Here is a tiny trained network, its code and every weight. The questions are about switching its units off for an input and a class, where a switched-off unit gives its printed mean instead of its output.

import numpy as np


def w(rows, s, z=0):
    codes = np.array(rows[::2]) - 128.0
    scale = np.full(codes.shape[1], s)
    scale[-1] = z or s
    return codes * scale


def f(y):
    return y / 2 * (1 + np.tanh(0.7978845608 * (y + 0.044715 * y**3)))


def log_softmax(a):
    a = a - a.max(-1, keepdims=True)
    return a - np.log(np.exp(a).sum(-1, keepdims=True))


def net(x, mask):
    res = np.array(x, float).reshape(1, 2) / 4 @ E
    y = f(res @ A[0][:, :-1].T + A[0][:, -1])
    res = res + np.where(mask, y, B[0][:, -1]) @ B[0][:, :-1]
    return log_softmax(res[-1] @ U[:, :-1].T + U[:, -1])


A, B = {}, {}
E = w([
[101,166,69,157,60,161,161,135,67,47,126],'x0',
[250,66,129,65,193,33,154,157,105,97,74],'x1',
],0.015)
A[0] = w([
[218,162,96,71,102,87,159,233,129,112,148,101],'neuron 1',
[97,123,25,195,105,115,179,131,82,109,56,96],'neuron 2',
[93,199,151,109,89,183,94,120,165,175,122,79],'neuron 3',
[166,127,126,112,92,188,85,193,74,158,100,247],'neuron 4',
[106,115,255,120,177,97,39,96,201,186,141,93],'neuron 5',
[126,113,124,86,173,93,128,184,77,92,53,89],'neuron 6',
[152,123,82,139,47,141,142,159,111,44,173,141],'neuron 7',
[83,127,170,195,102,158,166,187,168,150,171,95],'neuron 8',
[117,94,183,206,100,217,143,108,125,143,152,121],'neuron 9',
[99,154,96,116,106,173,123,20,176,129,138,97],'neuron 10',
[123,195,76,98,89,103,68,115,74,24,131,88],'neuron 11',
],0.0088,0.014)
B[0] = w([
[108,172,107,128,140,125,98,101,76,112,146,199],'neuron 1',
[151,58,138,38,170,184,135,167,139,85,113,186],'neuron 2',
[121,155,101,145,160,135,112,130,82,108,113,206],'neuron 3',
[100,115,189,202,52,50,138,75,187,247,97,248],'neuron 4',
[130,88,175,103,105,157,127,187,172,28,201,237],'neuron 5',
[104,169,69,94,198,90,120,94,75,74,98,192],'neuron 6',
[157,117,162,90,66,141,183,178,139,132,149,214],'neuron 7',
[115,172,123,128,151,146,104,127,76,107,108,196],'neuron 8',
[116,146,97,149,173,107,95,94,117,117,103,216],'neuron 9',
[149,145,74,110,193,135,116,125,113,133,129,195],'neuron 10',
[134,114,96,50,141,153,173,177,167,57,155,183],'neuron 11',
],0.013)
U = w([
[127,46,131,75,101,182,144,248,169,56,169,67],'0',
[116,196,25,112,193,102,75,58,39,107,100,15],'1',
[117,97,159,151,27,82,136,60,167,244,107,253],'2',
],0.012,0.005)

Each question gives the input, the list of numbers given to net, and the class t.
The units are the neurons (one row each of A and B). Each row of codes is followed by its name. A weight is (code - 128) times the scale printed after its matrix; where a second scale follows, it is the last column's (A, B and U).
mask holds one flag per neuron, in row order. A switched-off neuron (its flag False) gives its mean, the last column of its row in B, instead of its output. The means were averaged over made-up inputs and are rounded, as every weight is.
A unit's drop is (log p(t) with every unit on - log p(t) with that unit switched off) / (log p(t) with every unit on - log p(t) with every unit switched off).
most important unit: the unit with the biggest drop
k most important neurons: the k neurons with the biggest drops, biggest first
drop when u is switched off: that unit's drop, to one decimal
input [8,-6], class 0: most important unit	neuron 7
input [6,-6], class 0: 2 most important neurons	neuron 7; neuron 2
input [3,-3], class 2: 3 most important neurons	neuron 5; neuron 6; neuron 4
input [-2,-4], class 1: 2 most important neurons	neuron 7; neuron 3
input [3,0], class 2: 2 most important neurons	neuron 5; neuron 4
input [7,-6], class 0: 3 most important neurons	neuron 7; neuron 2; neuron 11
input [4,7], class 1: drop when neuron 6 is switched off	0.3
input [-3,-3], class 2: drop when neuron 7 is switched off	0.3
input [-7,-5], class 0: drop when neuron 5 is switched off	6.8
input [1,5], class 1: drop when neuron 6 is switched off	0.3
